(in the rows, 128 means zero)
Each row has a class, written as a number after it; each block has new classes, again numbered from 0 up.
[182 106 139  96  86 140 120 130  91 153  76 123 135 127 112 178 153 160
 119  92 157 130 166 140 119 112 140 120  97 152 130 144 151 167]
11
[134 140  90 155 115 114 145 109 111 147  86 146 111 133  83 161  90 159
  70 134 149 145 182 195 138 112 140 139 110 141 117 115 131 160]
11
[153 178 134 104 143 123 132 127 137 125 112 108 122 131 131 157 169 129
 101 137  96 131 121 157 157 150 143 139  78 112 127 153 179 134]
9
[175 155  96 108 114 136 113 163  90 162 130 139 156 114 122 111 103 142
 104 162  90  90 180 106 116 157 150 154  92 159 134 167 144 114]
2
[196 164 119  88  58 179 139 150  60 167 144  97 181 135  82 127 127 141
 111  87 105 118 127 121 110 130 147 197  67 140 150 131 115 171]
2
[126 147 100 129 119 126 149 130 127 142 122 141 133 135  98 156  90 137
  63 139 131 153 148 179 158 113 132 134 137 129 109 110 115 138]
8
[214 109 117  95  97 118 108 136 108 150  93 146 169  96 162 112  98 200
 147 149  65  56 203 108 113 139  74 126 123 173 113 192 176 111]
6
[116 154  94 153 112 118 156 107 138 129 128 143 112 117  95 141  84 160
  80 133 124 146 165 181 147 127 127 148 119 132 131 109 103 150]
6
[124 149  92 170 106 118 153 119 144 158 125 156 122 137 103 143  80 142
  56 134 120 160 139 190 144 129 121 145 134 137 114 107 118 146]
3
[137 147 138 129 126 125 139 148 167 146 118 129 105 163 149 131 150  99
  90 130 106 167  82 143 159 163 133 135 106 123 152 139 187 144]
3
[127 149 153  99 145 119 151 116 111 116 146 116 133 120 147 144 154 138
 105 119  70 124 129 129 135 119 132 150 114 112 165 167 163 154]
6
[137 152 128 124 131 137 130 123 127 120 132 120 129 139 139 146 156 128
  99 136  87 143 129 145 145 162 126 113  96 119 132 151 183 145]
4
[138 183 148 104 140 131 146 143 140 122 125 126 132 145 113 171 147 129
 110 130  79 139 107 153 138 159 130 134 105 109 121 160 175 149]
5
[159 107 102 157 108 131 121 129 135 157 137 128 109 130 130  76 115 117
  92 131  85 124 139  80 171 162 169 119  36 159 111 162 114 128]
7
[182 127 131  91  67 152 121 121 102 151 107 111 146 127 100 176 106 152
  77  87 132 113 145 134 118 144 117 138  94 160 184 151 126 149]
12
[156  92 112 115 128 164 102 124 105 119 141 108 143 143 114  66 117 110
 134 151 122 125 129  55 139 178 149 147  57 137 163 142 130 132]
0
[190 100 125  84  85 157 128 146  84 161  90 110 141 146  99 166 124 154
  77  93 145 134 140 137 129 123 134 127 108 160 159 130 115 138]
8
[128 189 127  97 141 138 148 138 133 149 138 121 134 143 137 127 136 128
 108 134 105 126 107 135 122 154 156 141  82 139 158 140 176 149]
2
[192 105 135  79  77 156 126 141  84 159  99 116 154 129  99 166 130 154
  90  86 141 126 154 140 129 121 138 136 127 159 144 133 123 141]
8
[128 145  83 180 111 112 150 110  94 142  89 134 122 116  97 142  90 148
  82 154 115 158 149 188 133  93 126 154 150 125  75 108 102 134]
3
[133 165  88 148 117 111 144 111 155 140 125 143 125 127 108 140 106 153
  68 128 138 137 159 194 142 125 123 144 112 137 116 102 123 139]
9
[175 128 105 141 116 116  98 127 132 145  88 142 150 128 131  94  94 120
 115 144 106 107 174 150 129 145  97 148  87 152 124 148 170 129]
12
[124 153 143  90 147 122 135 143 125 116 149 119 134 150 162 155 155 114
 120 147  98 155 128 116 147 139 128 113 103 127 123 146 166 132]
10
[200 127 100 131  97 121 107 139 105 168 108 142 138 121 125  97 101 144
 100 140  92  90 183 123 134 145 124 152 118 147 113 159 155 101]
3
[ 99 157  80 174 130 113 143 113 139 142 138 157 131 135  76 131  89 128
  59 150 144 161 147 187 143 133 141 133 117 139 118  97 116 138]
0
[162  91 138  89 131 163 113 138 105 121 133 108 132 156 136  79 130 124
 113 125 109 113 137  48 143 156 162 140  67 136 145 145 126 126]
8
[119 133 103 161 134 127 139  95 120 113 167 164 142 148  87 123  71 157
  39 139 137 173 178 176 143 152 126 150  99 150 127  84  98 133]
0
[193 144 108 126 111 126 106 149 103 162 102 140 151 124 109 118  96 139
  99 150  88  96 178 128 136 140 121 154 121 141 114 162 143 106]
3
[169 124  96 134 134 134  96 161  96 161 127 136 174 113  96 101 108 113
 115 181 109 107 176  98 134 157 160 138 123 169 123 153 135 101]
0
[138 196 122 104 152 130 129 143 112 127 131 121 108 161 140 116 156 107
  98 132 121 160 125 130 144 158 145 152  44 118 148 124 164 125]
2
[176  97 110 108  85 175 131 148 112 173 110 115 171 141 103 193 121 142
  93 126 133 162 116 171 127 169 102 111 137 158 199 148 157 188]
4
[184 119 101 127 133 128 107 134  99 167 109 138 158 114 111 117  95 131
 109 157  97 109 196 133 149 157 138 139 107 163 118 163 132 100]
7
[194 156 111 140 101 133  92 141  50 125 140 130 110 130  95 161 118 170
  71 124 109  90 204  70 137 147 123 146  64 119 126 179  69  50]
9
[107 178 108 150 123 141 142 121 128 138 142 165 141 131  78 143  57 151
  72 116 126 148 139 156 136 154 105 157 113 149 164 118  90 165]
2
[176 104 118 109  85 162 120 132  78 152 111 111 156 123 104 184 138 152
 100 105 130 139 148 157 111 138 114 112 122 150 160 142 126 156]
4
[149  93 133 130 124 156 116 130 131 128 131 111 119 155 145  69 125 113
 128 132 106 123 106  55 127 153 155 142  59 128 149 146 127 141]
3
[201 164 123 128 148 128  96 129  55 150  63 129 169 110  71 127 113 157
 125 149 111  95 244 126 141 114 162 149 105 163  70 152 137 127]
11
[140  77 160  80 159 162 114 153  96 128 126 104 157 117 130 134 132 110
 118 145  83 121 116  73 144 155 173 124 119 157 164 172 121 140]
8
[131 141 118 118 145 120 139 129 140 143 123 110 120 157 144 112 164 106
 114 144 121 141  85 154 128 144 149 120  78 128 144 128 201 128]
0
[105 139  85 153 126 115 172 144  97 103 123 146 130 164  95 150  61 174
  13 172  95 154 159 190 125 113 130 184 164 118 105  89  89 102]
8
[167 114 120 111  81 141 131 136 100 142 119 121 133 120 133 184 146 132
  85 105 133 140 141 135 120 136 130 130 102 150 160 139 125 158]
1
[153  81 135  90 131 167 115 145 105 123 131 106 139 141 122  94 117 127
 113 140  96 103 133  56 138 158 177 135  72 136 144 157 113 134]
8
[193 148  97 109 109 126 106 147 104 159 111 122 152  96 112 143 122 145
 105 148  92  83 184 131 141 151 133 145 107 157 119 167 136 100]
9
[176 130  90 120 116 114 117 164 108 173 102 142 152 129 105 136 101 133
  76 155  77 110 193 142 136 161 135 129 104 185 144 168 161 131]
10
[137 159  98 170  98 116 157 125 158 153 144 152 121 160 120 121  81 140
  55 126 116 162 120 185 151 119 105 153 119 126 109  97 126 144]
3
[133 114  60 158  86 140 149  97 131 165 136 125 111 147 100 111  93 140
  65 103 155 142 134 180 125 141 114 126 121 142 185  98 127 171]
4
[152 159 128 109 126 124 140 119 130 124 125 117 136 127 157 151 155 113
 114 135 103 140 122 162 149 137 119 138  98 113 125 140 187 164]
1
[129 158 150 106 145 122 139 139 126 125 149 124 129 152 135 156 151 119
 113 130  86 147 118 147 153 154 126 123 105 120 129 150 172 142]
10
[208 141 126 134 121 136 105 157 109 174 116 139 168 124  80 106 111 147
  96 146  80  83 193 111 159 153 184 130  86 147  95 184 128 125]
7
[196 129 100 134 114 118 104 145 119 167  99 139 150 104  91 118  82 131
  93 149  98  99 196 155 156 146 148 143 115 171 125 159 125 101]
7
[118 167  98 160 121 116 152 123 143 125 126 160 132 137  82 153  85 139
  71 133 104 157 158 194 125 143 120 160 123 133 116 115 129 152]
5
[173 121 111 118 134 138 109 134  71 146 124 136 136 115  91 148  52 165
  72 148  96  86 186 105 153 145 116 125 134 161 143 172  85  79]
8
[183 139 112  97 128 137 112 148  80 157  97 126 158 115 104 137 103 145
  99 155  86  89 182 104 150 141 140 133 130 155 112 175 143 102]
8
[189  87 175 102  55 178  92 163  62 151 123 163 174 131 142 161 156 157
 169  91 128 111 152   4  66 206 108 167 138 171 228 223 192 136]
2
[130 148  93 163 113 113 149 103 160 145 135 153 123 138 101 117  81 130
  65 125 141 162 163 194 161 131 140 150 112 142 120  96 117 138]
7
[155 151 148  82 141 147 144 135 124 133 138 107 158 148 128 144 126 115
  92 139  79 138 116 149 160 139 147 152  88 125 138 148 178 147]
8
[148  92 132 120 114 158 113 121 108 125 131 116 110 142 136  78 134 120
 118 112  96 121 123  40 135 174 149 150  66 134 151 151 116 134]
3
[160 125  76 132 104 111 101 141 126 153 105 145 140 101 106 109 100 127
 109 169 131  93 178 132 126 143 141 127 126 161 122 144 154  94]
0
[159 125 123 130  83 173 133 109 157 182  40 121 168 138  68 158 135 150
 157  76 182 143  87 183 114 149  95  91 160 154 181 125 185 242]
4
[144 166 150 112 136 129 141 131 137 122 122 112 127 135 129 139 148 134
 125 119  94 135 118 142 148 126 132 135  77 115 138 145 150 153]
6
[183 152 109 131 131 115 112 140 135 151 104 149 145 126  92 111  96 125
 101 127  86  95 185 167 118 155 128 149  88 161 136 157 167 130]
5
[147 103 141  17 141 158 140 124 164 177 117 113 212 110 138  81 152 133
 133  98 112  76 127 115 132 108 172 100 134 163 116 131 171 229]
8
[185  87 128 113  82 150 122 128  96 162 111 116 139 131  87 150 129 136
  92  74 149 135 151 157 122 129 155 142  85 153 169 132  95 143]
7
[180 128 125 100  95 147 123 125  81 153  53 108 141 129  87 165 135 158
 128  99 152 121 161 142 119 110 135 136  92 152 126 133 140 165]
11
[175 128 117  89  77 165 127 150  75 157  99 113 138 133 111 158 140 156
 120 105 139 134 127 123  98 156 137 144  77 152 163 139 128 148]
2
[139 133  80 144 114 116 145 123 165 156 128 148 126 173 123 114  68 138
  40 151 148 145 152 198 134 153 113 148 116 133 175 105 159 150]
12
[145 109 120 103 137 155 124 136 130 123 125 114 127 141 115  96 130 119
 123 135  99 118 134  79 117 177 174 134  58 138 153 153 137 159]
5
[112 152  83 166 119 104 157 113 140 140 113 152 119 123 104 117 102 147
  77 132 116 153 173 187 139 118 132 152 112 140 120 101 119 160]
6
[122 147  96 156 140 128 142 117 119 153 138 142 145 132  91 161  96 156
  61 134 117 136 149 205 134 127 112 100 149 132 135 122 113 158]
4
[182 111 114 108  71 147 121 139  84 147 100 115 132 114 120 190 141 136
  86 102 142 134 156 124 114 142 134 131  93 164 172 142 115 146]
1
[145 141 153  85 145 140 146 143 106 129 119 101 142 154 143 157 150 131
 100 134  94 138  97 131 143 114 142 126 110 117 124 148 160 133]
8
[127 144 127 111 100 141 148 112 138 108 116 117 191  79 133 195  99 119
  90 133 105 158 142 157 119  81 129 137 105 181 126 116 106 209]
1
[154 116 121  99 125 153 116 133 120 107 125 116 122 141 117  96 129 119
 122 129  93 119 147  65 122 181 154 149  49 133 148 156 134 143]
5
[113 188  90 162 122 119 148 125 117 141 139 158 132 131  97 127  87 138
  65 135 127 157 165 178 125 129 142 168 106 147 127 100 117 145]
2
[180 141 112 135 124 123  92 153 101 155  94 131 157 114 105 134  94 121
 106 165 100  99 182 132 136 151 126 138 117 155 128 171 139 103]
12
[192 152  90 107 112 118 111 158  99 140 108 141 152 113  93 136  91 137
  82 162  73  89 209 135 122 154 133 165 116 146 133 176 155 106]
5
[163 217 116 100 106  90 127 202 173 120  90 153 169 123 120 102 168 140
  79 178 114  91 201  75 127  79 214 142 214 120  57 143 191 146]
5
[130 165 175 103 143 122 135 139 146 113 154 114 144 116 143 177 179 134
 108 107  86 123 106 159 132 111 151 121  87 119  99 144 130 136]
9

A new block, with new classes numbered from 0.
[ 75 142  90  95 171 173 146 142 199  65 161  86 138  97  93  93 152 114
 121 116 111  95 156 141  86 114 112 177 149 126 145 126  94 105]
3
[ 68 114 106  96 145 149 145 168 160  75 210 113 152  72  78 108 145 125
 102 102 114  99 162  72  83 111 107 122 120 159 149 125 114 133]
8
[ 68 103 102 114 141 140 197 111 152  95 111 147 136 100 131 150  92 196
 137 121 170  19 187 103 165 149 167 138 171 139  81  67 146 153]
8
[130  89 184 101 138 163 199 149 102 111 129  95 155  81  78  96  96 113
 167  92 162 118 137 158 135 121 121 171 129 163 122 186 191 129]
1
[ 90 110 159  66 132 103 114 114  49 204  54 133 157 173 174 169 101 213
 121 119 155  62 188 130  92 156 166 115 176 117  80  98 138 194]
6
[125 137 173 106 138  85 161 131 117 118  94 122 182 144  72 148 177 173
  81 121 130 125 111 153 185 128  83 122 172 103 135 169 135 177]
6
[ 98  89 113 178 116 148 157 106 151 116 132 140 156 103 152 162 102 160
 115 122 142  97 195 128 200 164 190 131 137 156  14 133 154 124]
6
[136 102 146 110 109 126 189 119 105 136  96 154 132 137 144 172 106 214
 108 129 155  58 169 119 161 173 157 128 156 144  59 115 102 155]
0
[143 120 151  86 122 151 198 160 122 117 137  63 166 145  77  92 117 139
 155  88 154 153 132 176  85 167 116 140 116 141 108 203 171 135]
5
[ 64 217 168 100 168  42 147 115  67 109  51 110 147 101  73 138 180 121
 104 101 117 117 158 129 166  98  89 191 244  86 218 135  65 121]
3
[136 129 176  70 129 158 149 154 124 141 132  77 137 132 105  79 103 130
 174  90 162 133 159 163  71 134 106 162 111 143 133 186 199 122]
2
[167 104 143 122 152 122 201 151 154  82 169  82 131  94  89  84 134 147
 159 117 129 128 132 141  80  95 108 109 104 147 113 188 180 117]
8
[125 104 159  55 124 144 182 150 127  76  99  65 164  84  81  94 141 154
 174  96 161 104 139 141 124 116  85 170 139 131 121 167 180 125]
0
[ 93 138 106 124 105 150 148 121 140 146 124 142 162 182 160 154 116 178
 125 116 159  89 163 145 146 193 182 123 127 131  72 106 142 140]
5
[142  71 128 123 135 146 222 126  99  59 101  76 140  86  87  76  92 127
 165 103 156 106 136 144 131 137  99 198 155 144 117 211 161 115]
0
[ 90 114 187 110 123 140 168 139 130 163  99 162 166 124 129 165 142 189
 100 116 159  67 185 134 180 142 159 111 152 138  65 129 134 135]
1
[ 74 111 120   4 158 168  51 172 120 171 172 131 135 134  98 146 160 136
 113 101  44 141 147 134  53  56  98 100 119 136 163 116 118 143]
3
[183 116 190  96 109 127 196 145  73 126 111  39 150 136 106 105  83 176
 147 102 195 144 153 117 114 182 111 145 102 147  94 212 138 127]
0
[113 125 142 187 137  77 153 109 102 114 108 122 171 106 111 124 157 136
  76 124 131 129 148 129 182 127 137 142 188 133 103 169 122 135]
6
[ 60 136  74  90 139 197 147 176 166 126 180  71 142 133  90 101 154 122
 113 110 125 124 137 117  65 142 110 155 114 144 142 122 124 106]
5
[111 157 166 108 129  80 132 112 105 103 104 138 159 130  98 141 161 165
  77 106 150 119 155 143 164 107 104 136 194 123 127 150 100 148]
2
[164 100 159 119 139 140 167 123 147  78 151  54 153 102 111 111 132 142
 140 116 158 145 109 180 112  96 114 161 105 132  94 232 207 144]
6
[ 96 127 120 116 147 174 129 169 164 146 207 101 104 111 120 125 138 125
  92 105 117 129 179 115  45 101 114 149 107 164 112 156 116 101]
2
[159 104 187  86 143 152 193 144 134 101 111  94 105  93  97 102  90 125
 183  82 145 118 151 169 114  93 101 160 138 136 126 189 196 121]
2
[152  86 147 128 139 138 201 154 150  79 111  93 153  88  76  70 101 125
 151 107 162  99 135 182 121 118 107 193 141 138 100 208 191 126]
7
[118  90 175 107 132 165 184 139 118 118 116 100 169 112  93  89 121 121
 185 106 177 115 139 170 114 126 107 187 100 125 127 210 206 132]
1
[129 101 188  91 130 141 151 131 108 119 128  78 133 104 112 102  92 139
 121  86 174 113 153 158  78  87 114 161 137 141 139 223 187 148]
2
[120 102  99 117 147 149 152 108 103 139  71  77 144 154 147  93  71 182
 126 121 198  66 149 102 169 127 166 172 162 138  85 105 144 108]
7
[105  97 160 143 123 146 185 132 115 146 100 150 149 106 128 166 113 183
 123 123 163  72 188 103 210 131 163 115 128 150  59 102 139 122]
1
[114 138 147 108 144  93 144 120 116  94 100 124 163 131 101 111 173 168
  59 128 171  99 148 147 177 126 115 115 194 126 141 154 115 151]
4
[149  77 166 106 152 172 193 143 155  82 135  96 155 114  88  84  84 135
 164  88 157 111 160 164 126 128 110 172 103 111 132 233 170 144]
3
[150  86 154 116 143 131 206 146 152  72 105  77 174 110  95  83  79 125
 161  80 166  90 156 179 108 143 118 172 149 133  83 205 179 126]
7
[136 105 138 127 129 107 198 137  98 177 142 107 207 118 106 145 121 187
 118  98 136 106 181 136 160 160 186 120 137 197  40 111 183 158]
6
[111 118 150  85 113 149 158 139 125 119 126  57 164 122  95 115 135 128
 166  92 159 146 121 164  94 112 118 153 106 117 138 197 201 137]
5
[172 106 158 131 135 118 214 131 135  66 137  79 147  79  71  83 138 120
 149 118 174 132 149 165 123 135 111 154 118 140 133 198 163 146]
4
[ 76 131  86 100 146 156 150 153 157 118 166 106 156 111  96  92 194 137
 101 132 126 114 179 142 100 127 115 145 119 160 122 159 147  98]
4
[ 84 139 167  71 149 122 129 129  90  89  87 123 185 114  91 113 174 151
 128 101 172 112 128 146 200  89  91 168 187 116 138 145 146 122]
1
[ 46 129 118  94 141 173 144 162 149 136 158 113 165  90  92 109 183 116
 135 120 124 104 169 123  86 115 115 172 120 152 122 124 134  98]
1
[141  87 127 128 177 138 194 140  80  89 115  72 142 117  80 101  73 165
 131  95 160 117 144 153 171  74  88 175 126 140 143 210 193 124]
3
[115 165 154  83 126 103 127 113  97  93 121 114 152 130  86 142 135 172
  78 105 166 123 131 143 185 113 104 146 184 149 133 126 118 154]
2
[107 136 136 105 142  84 147 104  75 105 111 108 184 126  88 143 158 157
  92 111 138 133 123 142 179 121 114 163 187 131 121 156 123 164]
6
[163  67 176 112 137 152 191 155 112 110 172  66 142 125 105 129  76 120
 126  73 154 121 109  96  91 120  78 161  84 127 180 228 153 163]
0
[ 96 126 141  61 133 114  96 101  83  78  39 104 129 130 102 131 122 167
 145 109 148 113 137 132 193  64  80 108 188 108 142  96 148 127]
2
[108 109 133 116 116 146 202 120 122 107 119 100 167 126  84  96 136 103
 179  90 151 154 144 187 106 165 128 207 139 108 112 238 161 126]
5
[ 50  87 134 126 161 140 161 137  59 120  35 119 141 104  48  93 133 140
 115 128 172 114 129 140 219 103  58 188 219 115 146 152 144 118]
1
[108  96 122 124 151 125 179 131 132 159 118 143 146 140 131 118 102 187
 133 116 154  55 158  96 159 140 161 106 160 142 113  77 170 151]
8
[111  90 178  78 151 167 197 156  93 138 119 116 159 111  73  83 122 111
 167  93 154 112 131 160 105 121  95 205 137 133 158 210 177 138]
1
[ 93 139 120 144 114  91 160 127 117  95 103 118 174 129  82 133 178 144
 101 122 137 131 142 146 139 140 113 126 167 108 117 144 100 147]
5
[144 154 184 115 128  69 116 107  62  95 106 155 173 183 113 127 154 206
  14 114 179 114 141 113 182 108  90 117 175 108 159 207  67 174]
2
[168 152 135 141 145  78 164 120  73  78 153 135 131 122  97 109 149 179
  93 134 144 146 126  86 194 100 113 120 143 144 132 170  99 114]
8
[ 70 170 121  65 133 113 167 131  71  84  90  91 212 154  83  89 134 162
 106  82 187  81 130 130 157 162 119 178 200 130 181 121 133 160]
5
[ 73 125  60  83 154 156 122  99 159  21 138  93 151  69 112 121 163 137
 125 121  81  80 181  81 132  48 147 124 134 139 128  83  65  84]
3
[190 113 183 110 112 129 204 122  89 101 151  80 168 137  83  93  90 158
 131  93 175 138 154 141 104 136 118 148  74 160 127 245 163 154]
2
[201  68 184 111 130 139 191 173  65 129 144  82 138 123  85  76  77 151
 120  97 161 145 113 125 116 139  88 144 117 164 132 228 160 151]
0
[ 99 155  58 178 136 171 203 132 183  88 186  71 107 113 121 122 158 100
 124 131  98 143 151 129  75 143 148 161 107 149  91 170  94  46]
5
[ 94  87 123 148 127 104 171 129 132 118 128 161 155 102 107 149 122 186
 119 124 145  80 188 109 162 139 144  93 147 140  69 110 146 158]
8
[ 90  77 104 132 115 135 153 104 118 132  77 131 165  95 137 133  98 166
 160 119 174  50 186 112 166 104 177 188 134 131  67 105 175 132]
7
[122 120 160 119 149 103 182 119  61  81  96 155 156 118  81 141 123 148
 112 110 154 103 126 137 203 126 100 160 189 133 136 132  95 156]
1
[ 83 103  89 137 110 148 186 116 156 124  84 148 177 118 122 138 103 177
 156 125 167  39 201 121 198 171 178 180 130 139  43  80 157 120]
7
[144 138 145 143 137 145 117 186 195 146 248  85 160 124 105 128 196 144
  44 134 109 170 126 117  69 123 109 101  67 157  97 179 112 138]
6
[116 164 149  92 132  67 145 127  66  78  83 107 171 125  93 128 172 167
 110 111 165 113 114 134 172 120  66 179 196 111 165 142 116 146]
0
[ 71 125 100  81 136 115 107  47  37 143  76  72 166 141 105 139 154 170
  69 135 143 144 100 106 198  80 144 175 202 130 137 164 109 137]
6
[128 131 164 122 140  95 153 126  74 110 105 158 178 124  85 124 181 154
 108 121 143 129 128 129 207  99 104 140 164 129 130 146 110 132]
1
